Below are the code and all the weights of a small trained network. Each question names an input and a target symbol and asks about switching units off, where a switched-off unit gives its printed mean instead of its output.

import numpy as np


def w(rows, s, z=0):
    codes = np.array(rows[::2]) - 128.0
    scale = np.full(codes.shape[1], s)
    scale[-1] = z or s
    return codes * scale


def norm(h):
    return h / np.sqrt((h * h).mean(-1, keepdims=True) + 1e-5)


def f(y):
    return y / 2 * (1 + np.tanh(0.7978845608 * (y + 0.044715 * y**3)))


def softmax(a):
    e = np.exp(a - a.max(-1, keepdims=True))
    return e / e.sum(-1, keepdims=True)


def log_softmax(a):
    a = a - a.max(-1, keepdims=True)
    return a - np.log(np.exp(a).sum(-1, keepdims=True))


def net(x, mask):
    ids = ['αβγηθλπω'.index(c) for c in x.split()]
    T = len(ids)
    res = E[ids] + P[:T]
    u = 0
    for l in range(2):
        r = norm(res)
        for j in range(2):
            rows = slice(4 * j, 4 * j + 4)
            q, k, v = (r @ M[l][rows].T for M in (Q, K, V))
            z = softmax(np.where(np.tri(T) > 0, q @ k.T / 4**0.5, -1e9)) @ v
            o = O[l][rows]
            res = res + np.where(mask[u + j], z, o[:, -1]) @ o[:, :-1]
        u += 2
        y = f(norm(res) @ A[l][:, :-1].T + A[l][:, -1])
        res = res + np.where(mask[u : u + 12], y, B[l][:, -1]) @ B[l][:, :-1]
        u += 12
    return log_softmax(norm(res)[-1] @ U[:, :-1].T + U[:, -1])


Q, K, V, O, A, B = {}, {}, {}, {}, {}, {}
E = w([
[154,104,117],'α',
[137,117,202],'β',
[57,49,151],'γ',
[87,177,63],'η',
[152,103,126],'θ',
[161,253,195],'λ',
[43,107,4],'π',
[152,103,126],'ω',
],0.012)
P = w([
[250,239,147],'0',
[187,199,142],'1',
[172,186,121],'2',
[142,170,112],'3',
[124,147,116],'4',
[110,137,116],'5',
[88,124,113],'6',
[89,120,126],'7',
[82,106,137],'8',
[83,102,136],'9',
],0.0023)
Q[0] = w([
[34,248,94],'L0H1',
[93,63,158],'L0H1',
[36,105,106],'L0H1',
[39,212,122],'L0H1',
[96,156,254],'L0H2',
[172,167,187],'L0H2',
[60,121,34],'L0H2',
[135,171,80],'L0H2',
],0.0068)
K[0] = w([
[100,150,174],'L0H1',
[105,88,93],'L0H1',
[121,105,242],'L0H1',
[85,140,178],'L0H1',
[209,68,165],'L0H2',
[204,154,169],'L0H2',
[158,146,1],'L0H2',
[153,209,110],'L0H2',
],0.0081)
V[0] = w([
[83,112,2],'L0H1',
[173,88,47],'L0H1',
[185,169,87],'L0H1',
[147,233,98],'L0H1',
[90,175,114],'L0H2',
[75,31,110],'L0H2',
[133,93,90],'L0H2',
[124,34,123],'L0H2',
],0.005)
O[0] = w([
[142,150,26,9],'L0H1',
[198,90,84,199],'L0H1',
[172,116,107,208],'L0H1',
[203,194,139,120],'L0H1',
[93,137,254,84],'L0H2',
[255,180,221,51],'L0H2',
[135,177,140,101],'L0H2',
[211,142,129,110],'L0H2',
],0.004,0.0013)
A[0] = w([
[115,183,81,5],'L0N1',
[128,144,157,77],'L0N2',
[92,92,104,143],'L0N3',
[56,142,200,228],'L0N4',
[117,217,97,138],'L0N5',
[34,56,136,92],'L0N6',
[112,187,75,16],'L0N7',
[146,182,68,44],'L0N8',
[2,145,152,72],'L0N9',
[194,129,134,164],'L0N10',
[145,64,14,152],'L0N11',
[183,170,109,137],'L0N12',
],0.0079,0.0022)
B[0] = w([
[163,52,49,119],'L0N1',
[129,145,61,122],'L0N2',
[170,70,187,148],'L0N3',
[137,182,188,217],'L0N4',
[106,194,64,154],'L0N5',
[83,3,217,165],'L0N6',
[176,27,23,126],'L0N7',
[105,84,90,128],'L0N8',
[155,189,252,173],'L0N9',
[54,129,206,173],'L0N10',
[142,91,241,254],'L0N11',
[23,130,143,144],'L0N12',
],0.0039,0.0038)
Q[1] = w([
[182,6,171],'L1H1',
[115,209,241],'L1H1',
[197,41,84],'L1H1',
[176,11,117],'L1H1',
[210,142,93],'L1H2',
[105,53,125],'L1H2',
[98,179,191],'L1H2',
[122,63,135],'L1H2',
],0.011)
K[1] = w([
[148,101,189],'L1H1',
[9,139,145],'L1H1',
[195,92,157],'L1H1',
[154,80,149],'L1H1',
[166,121,97],'L1H2',
[105,96,137],'L1H2',
[131,164,166],'L1H2',
[104,59,154],'L1H2',
],0.016)
V[1] = w([
[197,49,98],'L1H1',
[175,245,96],'L1H1',
[166,149,21],'L1H1',
[172,107,97],'L1H1',
[138,165,35],'L1H2',
[253,180,140],'L1H2',
[105,193,161],'L1H2',
[106,90,173],'L1H2',
],0.0069)
O[1] = w([
[87,189,216,109],'L1H1',
[254,190,142,71],'L1H1',
[150,82,207,15],'L1H1',
[121,114,253,99],'L1H1',
[4,159,163,2],'L1H2',
[96,247,107,143],'L1H2',
[100,67,47,161],'L1H2',
[186,87,162,191],'L1H2',
],0.0036,0.0044)
A[1] = w([
[182,64,175,64],'L1N1',
[54,202,22,45],'L1N2',
[8,59,146,203],'L1N3',
[150,131,163,70],'L1N4',
[141,97,19,42],'L1N5',
[55,35,113,60],'L1N6',
[59,51,97,97],'L1N7',
[10,199,70,3],'L1N8',
[173,109,158,88],'L1N9',
[159,102,110,115],'L1N10',
[1,161,209,98],'L1N11',
[202,55,124,138],'L1N12',
],0.0074,0.0035)
B[1] = w([
[96,96,104,240],'L1N1',
[151,62,173,189],'L1N2',
[97,255,102,252],'L1N3',
[124,93,131,135],'L1N4',
[88,113,65,117],'L1N5',
[88,179,179,175],'L1N6',
[106,188,159,165],'L1N7',
[213,48,162,152],'L1N8',
[145,81,106,170],'L1N9',
[91,136,55,133],'L1N10',
[199,178,65,143],'L1N11',
[69,88,60,242],'L1N12',
],0.0055,0.003)
U = w([
[92,87,83,66],'α',
[193,109,223,177],'β',
[77,128,207,30],'γ',
[172,127,4,170],'η',
[137,100,123,26],'θ',
[167,177,132,253],'λ',
[58,170,51,121],'π',
[136,90,123,146],'ω',
],0.015,0.0047)

Each question gives the input, a string of symbols that net reads in full, and the target symbol t.
The units are the heads (4 rows each of Q, K, V and O) and the neurons (one row each of A and B). Each row of codes is followed by its name. A weight is (code - 128) times the scale printed after its matrix; where a second scale follows, it is the last column's (O, A, B and U).
mask holds one flag per unit, layer by layer, with each layer's heads first. A switched-off unit (its flag False) gives its mean, the last column of its rows in O or B, instead of its output. The means were averaged over made-up inputs and are rounded, as every weight is.
A unit's drop is (log p(t) with every unit on - log p(t) with that unit switched off) / (log p(t) with every unit on - log p(t) with every unit switched off).
The circuit of an input: a set's keep is (log p(t) with only the set's units on - log p(t) with every unit switched off) / (log p(t) with every unit on - log p(t) with every unit switched off). Starting from the 12 units with the biggest drops (on a tie, the unit counted first), units are removed one at a time, each time the one whose removal leaves the highest keep (on an exact tie, the one counted first), for as long as the keep stays at least 0.8.
units of the circuit, in order: the units of the circuit, biggest drop first
most important unit: the unit with the biggest drop
top k neurons: the k neurons with the biggest drops, biggest first
k most important neurons of layer l: the k neurons of layer l with the biggest drops, biggest first
heads that matter: for each layer, one digit per head in row order, 1 if its drop is at least 0.15 and else 0, layers parted by /
input β ω ω β π λ λ λ θ, target γ: units of the circuit, in order => (L1H1 L1N6)
input λ η θ ω, target γ: most important unit => L1H1
input π β α θ, target β: units of the circuit, in order => (L0H1 L1H1)
input π θ ω, target λ: units of the circuit, in order => (L1H2 L0N6)
input η λ α, target π: heads that matter => 11 / 10
input β θ β β η, target η: heads that matter => 00 / 11
input β α η β ω β π γ η, target β: heads that matter => 11 / 00
input π β η π π θ, target π: units of the circuit, in order => (L1H1 L1N3)
input β β η π β α β, target α: units of the circuit, in order => (L0H2 L0H1 L1H1 L0N11)
input β β θ ω, target α: heads that matter => 00 / 11
input β ω β α, target α: top 2 neurons => (L0N11 L1N12)
input π π β λ α, target λ: units of the circuit, in order => (L1H1 L0H1 L1H2 L1N11)
input α β β λ λ η ω, target γ: heads that matter => 01 / 10
input η β η θ α β θ η β η, target β: top 2 neurons => (L0N9 L1N2)
input α α π π α, target β: units of the circuit, in order => (L0H2)
input β λ π β, target λ: 3 most important neurons of layer 0 => (L0N11 L0N6 L0N4)
input η ω η π λ η γ ω α, target π: top 2 neurons => (L1N3 L0N10)
input β ω β π π β, target π: 2 most important neurons of layer 0 => (L0N11 L0N9)
input π π γ ω, target λ: top 2 neurons => (L0N6 L0N10)
input α γ α, target β: top 4 neurons => (L0N4 L0N9 L0N6 L0N3)
input β π ω, target α: 4 most important neurons of layer 0 => (L0N11 L0N6 L0N10 L0N12)
input α η β β λ π β, target λ: 2 most important neurons of layer 0 => (L0N6 L0N4)
input β π ω β, target π: top 3 neurons => (L0N9 L0N11 L0N6)
input η η α, target λ: top 3 neurons => (L0N6 L1N11 L1N12)
input λ π ω η π θ η γ γ ω, target π: heads that matter => 01 / 10
input β β η β θ, target α: most important neuron of layer 0 => (L0N11)
